[-20  -5  -6   6 -14  19   7 -49  34  35  46  22  12  -3  -1  30  33 -20
 -25  -4  -1   1  19  -1 -40   8 -14 -48   3  23 -24 -32] => 5
[ -4  17  24 -21 -11  -4  10  -3  44   9  -2  13  45 -67  16  38 -20  16
  -7 -50  -8 -23  45  29   1 -14 -38 -40   5  14 -16   8] => 1
[ 39  45  47  48  21   4   9 -44   5  29 -47   2   8  -7  43 -12 -42 -16
  -6 -15  47   9  12  -1   4   1  29 -13  24 -53 -12   2] => 10
[ 10  60  46  -8   1  14 -10  33 -35  20  25 -25 -26  12   3  -7 -32  -2
 -52 -25 -61 -40  51  48 -55 -17 -12  15  -6 -12 106 -11] => 2
[ -7  33  -4  32   1  13   3 -10  24  14  -7  -3  35 -10   6   3  -5 -30
 -12 -44   6 -22   7  22  -1  -8   8 -27   4 -31  14  17] => 12
[ 11   8 -37   6 -50   4 -10 -31   7  -1  21  27  11  17 -14  16  18 -20
   9  -1 -32 -33 -47   0 -28 -26  -6 -35 -11  43   1 -18] => 1
[ 36  22  12  -6   9 -18   6  17  21  27 -60  18  15  38  22  -4   4   5
 -30 -25  21 -21 -35   9  18 -15 -33 -39 -11  -5  86  17] => 1
[-20 -13   7   5 -62   8 -24   3  17 -34  -4 -54  10  10 -11 -44  -9  -9
  10  27 -60 -21 -41  54  37  -1  22  -9 -23 -11  17  10] => 3
[ 25 -39 -49  39  -1  23  -3  26 -13 -38 -43 -14  23  41 -21 -56 -14 -31
  24   8  18 -10  15 -15  15  24  42  38  21 -15  13  40] => 7
[  3  11 -17  16  15 -23  20  -9  -3   7 -14  47  46  -6  -8  17  13  -2
  14 -10  35   9  -8 -57  20 -21   3 -15  18 -11 -10  26] => 6
[-19 -13 -46  10  37  19   7 -20 -29  21 -34  43   4 -16   1  31  30  -7
  23 -17  72  24  30 -13 -49  40   6  -7  30   0 -85 -37] => 4
[  26    9   -1   24   54   10  -35  -23  -55  -16  -21  -12   31  -59
  -25  -16   15  -28   33   30   48   77   29  -73  -13   -9   52   38
   51  -41 -114  -24] => 7
[ 43   1   1  -7   8  10 -37  11 -18  11 -12  14  45 -34  33 -19 -13 -47
  20   6  -5 -11  17  48  24 -32  -7  65 -20 -26   9 -47] => 1
[ 12  29  -1   5   8  22  20 -26  14  29 -48  58  -1 -13  29  34  -5  -1
  -8 -21  22  -1  15  19 -14  18  35  19  10 -17  -7 -34] => 0
[ 38 -15  26  19 -10 -14  10   5  13 -12  -7 -13   3  19 -21 -24 -28  -2
  39 -12  13  -2 -18 -50 -26 -37  13  -9  -8  25  32  -9] => 7
[ 14 -11 -10   4  -3   5  42  23  14  19 -44  22  33 -18  -2  -1 -10  37
  -1 -28  14 -18  64 -54  -7   8 -38  13  13  36  24  39] => 7
[ 15  34  14  18 -18  56 -37  20 -41 -63 -30 -29  -3   0   1 -60 -16 -42
   9  55  10  -8  12  51  10  13  43  63  35 -60  17 -50] => 0
[ 42  40  24  22  12  32  -3 -27 -32  32 -68  88  13  20  11  -5   2  27
  -7  25   5  -5   3  11  -2 -16  12  14  -6 -33 -14 -37] => 3
[-44  -8   8  23 -33  12  -5 -54 -14 -26   4 -47   5   4 -12  -3  12 -62
  43  37 -18  -1 -43  11  24  19  41  -4  -7  -4 -60 -40] => 10
[ 32 -26  -9  39  17 -13  -2   7 -17   3 -13  10  19  29  14 -30 -10 -46
  19   4  11 -17   2  -2  24 -19   5  29  -2 -21  12   9] => 11
[ 25 -16  27  39  40   6 -16  18 -22   4 -36  21  -5  -9  -3   6  -7  -7
   7  20  55  -1  -3   3  19   5 -14  29  10  -1 -48 -28] => 8
[ 43   6  35   7  17  31 -17  43 -28 -26 -87  16 -29   7   3 -36 -35  40
  35  31  26  -2  24  60  57  15  37  80  47 -24 -23 -15] => 11
[ 18  15  40   2   7 -25 -21  -6  38   2  30 -33  19 -33  14 -18 -13  -9
 -35  -3  -9  22  -2  18  -8 -38 -13 -22 -14   0  11   7] => 9
[ -6 -19 -21 -36 -35 -13  -7  19 -15  -8  42   0  19 -24  -2 -15 -17  11
   3  23 -30 -19  37  31 -11  -1  -4  23 -20 -29   5  23] => 6
[ 38  22   1  -1  25 -34  17  10 -30  70   1  30   7 -40  48  23 -36  -4
 -15 -22 -41 -21  50   5   4 -40   7  71 -22 -12  32   1] => 2
[ 36  12  -1 -24  12   4  17  -9   6  25 -10  28 -33  32  11 -17 -25  16
 -43  10  20 -12 -25  33  45 -26  21  52 -23 -43  91  -1] => 4
[-12  44   7 -17 -15  23  12  -6  52  23 -28   8   6 -52  21  33   8  23
 -19 -42  18  -4   8  14  16   3 -14   7  19  10  32  -3] => 0
[  0   7 -15 -21 -14  -2  20 -11  19  53  14   5   6 -33   9   4  19  17
 -20  -4 -23  30  13 -47   7 -31 -11  36 -20  -6  17 -12] => 12
[ 23 -44 -37  20 -35  26  -4   2  -1  16   1 -18 -28  29 -10 -43  19   9
   9  22 -28  19 -19 -51  15  15  12  53  -7   5 -24  -6] => 3
[ -2 -14   5  -2  -6   1 -34  32 -23   5   4 -16  -6 -19 -18  10   0  10
  -6  10  -1 -23   3   6 -23 -12 -51   6  -8  18   1  -8] => 8
[ 29  -5  13   4 -43  29 -14 -33   3  60 -42  25   6  16   3   4  21  -5
  14  28  -8 -15 -17   3  24   8   6  55  -9  12  -5 -57] => 5
[ 26   6 -45  20 -30 -14  13 -16 -27  16 -45  59  30   7 -12  -6   5  20
   9  33  -5  19 -12 -68  18  -1  42  39  27  -5 -22  30] => 6
[ 23  17  25  16 -31 -18  -4 -12  11  -5  -2  35   7 -18   6  14 -20  18
  -4   1   4 -11   3 -22 -62 -26  -4 -44  -3   1 -12 -20] => 0
[ 16 -10 -50  13  35 -16  10  17 -61  15 -10  40  28  -8  24 -11  23 -22
   4  38   5  10  38 -41  29 -31   0  61   4 -26 -10   1] => 2
[ -1  -6 -51 -11 -19 -17  -3 -12  -4  11  65 -27   2 -26  11 -18  15 -35
   3  25  -4   9 -19   6  14   2  14  31  -6 -19  -3  16] => 6
[ 24   5   1  -2   7 -38  26  12  19  43 -69  84  53 -38  24  44 -34  60
  34 -57  36  -8  45 -17 -19  -9  -1 -22  11  -1 -23  40] => 6
[  5 -26 -15   0   2 -14   3  -4  -6   7  65  10  -3  -2 -14   9   3 -21
 -16   8 -43 -39   2   1  41 -32 -24  39 -28   8  -5  20] => 11
[  9  17   7 -31   1  44  33 -38  13  15 -25  54  -1 -12  13  13  29  16
  44  17  32  -3  10  21  15 -20 -14  43  -1  20 -32 -80] => 9
[-28  27  -3   4  -5   0  -6 -15 -12  12 -14  22  41 -15   8  17  20 -16
 -28  13 -34  -3  15  41  26  -6  14  15  -7   0  25   2] => 2
[ 10  -3 -13   2  -3   6  11  39 -16 -17  22  16 -21  28  16 -41 -10  29
 -30  32 -23 -27  17  26 -30 -17 -34 -34 -17  -6  44   8] => 3
[  6  31  62 -18  23 -10  44 -20  27  35 -35  17   6   2   9  28  -4  27
 -34 -32   8 -20  25   1 -12  -2 -37 -44 -12 -10  11   1] => 9
[ 21  24  34   8  -9  18  25 -52  46  14 -77  30  40  16   6   0  -5  -4
  24 -19  16   6 -18   3  42 -24  37  14   4 -13  12 -21] => 9
[-14 -35  98 -53  15 -37  37  28  18   2  67 -17 -32  -6 -15  24 -24  38
 -47   3 -53 -46  50  23 -22 -10 -81 -34 -77  17  -1 -19] => 9
[ 22 -18  -6  21  -8   6   6 -48 -12  12  -7  14  28  -1  -6  -6   2 -32
   2  20 -22   2  26 -25  -2   7  26  36  -7 -22 -79 -12] => 9
[ 43  24  33 -35  33 -23  85 -63 -13  71  -9   3 -69  74   7  29  10 -35
  -3 -14   0 -22 -74 -60  15 -14  18  -9 -37 -45  43 -58] => 1
[ -2  39  21   1 -20  -2 -34   9  -8 -14 -41 -29  19 -33  33 -29 -18   5
  16  30  13  -1 -21  48  28 -31  -6  -5   8 -13  33  -1] => 10
[ -6 -67  27  39 -29  35  17 -30  78 -32  66 -24  47   6  18 -49 -37 -37
  29 -54  21  26  91   6 -84   5   2 -75 -12 -48 -27 -20] => 3
[ 41   3 -57   5  41  20   3  14 -75  14  -5 103 -17  14 -18  16  25  15
  13  39  15 -27  12 -30 -36 -23 -11  55  -7  41 -27 -32] => 7
[ 54  13  18  41  21 -10  19  14 -26  29 -52  71  53  13  36  -5 -47 -20
 -52  -7 -24 -32  67   4 -19   5 -13  12  -3 -14  28   9] => 1
[-24  -2 -22 -10 -16  19  -3  -4 -27 -34 -49  -1  13 -14  -5 -22  -8   7
  25  46 -29  35  41  32  18  14  71  37  49 -24 -38   1] => 11
[  5  27   0  -8 -32  35  19 -18  33  42 -42  -2   4  -7  -5   0   8  34
   7 -42   5  23  21 -42 -14  -6  11  12  19 -20  19  -8] => 12
[ 37  16   5  -1  11  17  31  24  13  40 -16  26  18 -43  47 -17 -17  33
 -13   1  37   2  91 -28   2 -23 -49  21  46  -3  25  -8] => 5
[ -9  18 -37  -6 -11  17   4 -17   2  14  25  11  17 -15 -12  15  19 -30
  22 -14  -2 -20 -20   8  41  -1  16  50   3  -5   3   4] => 6
[-35  21 -28  -2 -16  25  47  -4  -7 -30 -41  40  16   5  24  -5   2  22
  40  25  21  -1  22 -14  -4 -27 -10 -29  32  24  31 -21] => 10
[ 29  -2 -21  17  10   6  15 -25  17  -9  36 -36   5  -6  50 -67  -6 -29
  22  11  78  58  18 -65 -15 -53 -10 -18  28 -58  29  -6] => 10
[  8  -5  37  14 -35   8 -32  14  27 -37 -19 -70  53 -35 -17 -49 -29 -10
  25 -14  13  13  34   4 -24  -1   2 -16  19  -6  18  18] => 7
[-18   0 -39 -46 -33 -23  15 -18  23   5  -3   4  10 -10   9   6  27  12
   3  34 -39 -21 -48  29  45 -40  -7   5 -34  26  23   9] => 9
[-12 -65  -5  -4  -2   9 -22  25 -17 -42  41  35   7 -28   2  -2  19 -21
  19  63   9  -5  28  32   2   6 -23  48 -43   4 -70 -69] => 0
[-60  33  26 -33  -7  13  27 -44 -25 -21 -77  -8 -21  61 -49  31  45   2
  43  10  -1 -11 -57  15   6  19  43 -71  26 -21 -11 -28] => 11
[ -7   6 -60 -19   4 -15   8   7 -13  44  -4  49  15 -31  13  29  23  15
   6  -5  -3  17   8 -13 -12   5   7  31   5  24  -8  10] => 6
[ -6   2  10  -4 -12  32  24 -37  14 -46  18   9  30  -4 -17 -33   6 -10
   4  44  31  18  29   5  -4 -11  11 -12   9 -14   9 -21] => 7
[ 14  30 -22   7 -35  36 -18 -44  31  -1  24 -12  35 -26  11   2  -1 -65
  28 -32  -9 -38 -23  52  22 -21  12  15   6  -3   5 -26] => 1
[  8  26  86  53  43   9  19 -10   2 -12 -29  -8  41 -17  -1   1 -53 -28
 -30 -28  44  -1  67 -12 -24  -1  -9 -43  38 -54   1  -2] => 8
[ -7  11  29  32 -19  42  -6  -1  11  -2   8  -5  13 -18 -32  -5   6   1
   0 -14 -13  28  36 -42 -29  -2   3  19  20  19 -32 -43] => 12
[-14 -26  25   2 -34  22 -56  35   6 -31   9 -54  24  10 -11 -46   0 -36
  -8  43 -32 -18   0  71  33   3  -4  20 -10  -5  42 -23] => 5
[  2 -38   9  27  -9   1  16   6  12  21  -1  10  16  10 -10   8 -25  -9
 -34  -8 -25 -14  31 -28  -4   0 -17  25 -16  15  29   8] => 8
[ -6 -11 -53 -21  -6 -12  32 -30 -19  17  16  53  -7   9 -20  26   9  25
 -22   5   0 -13   3 -50 -14 -26  -3  -6 -10  -8  -3  16] => 4
[-26  -7  11  -1  26 -29 -25  -5  -8 -30  20   2  34 -55  15   1  -6 -35
  -1  40  29   6 -18  78  38 -24   5  -1 -25 -11 -27 -31] => 4
[ 17  60  65  16  37 -19  36 -31 -42  55   0  43 -21  10  -4  59 -13 -12
 -23 -23 -34 -46   2 -10 -10 -23   8   6 -20  -1   7 -37] => 2
[ 20   7  -3  46  28   8  28  14 -23  -5 -71  54  37  33   8  -3  -2 -20
  14   1  23 -43  10   6  90  -8  14  49  10 -23  19  16] => 2
[  4  47 -12  35 -22  30 -16 -18  43 -17 -78  55  60 -35  25  13   4  -3
  39 -31  61   7 -11  15  -5 -22  23 -23  45   9   5 -20] => 0
[ 38 -26 -38   8   8  27 -10  22 -31 -32  25 -16  -3  27 -18 -65 -29 -15
 -10   3  33   2  45 -43  -7 -31   6  48  19 -77  40  18] => 4
[-17  18  51   4 -13  -8   9   9  -1  23  37 -24  -9 -28 -30  12  27  17
 -36   8 -29  11   4 -64 -21 -15 -59 -13 -17  36 -10 -32] => 12
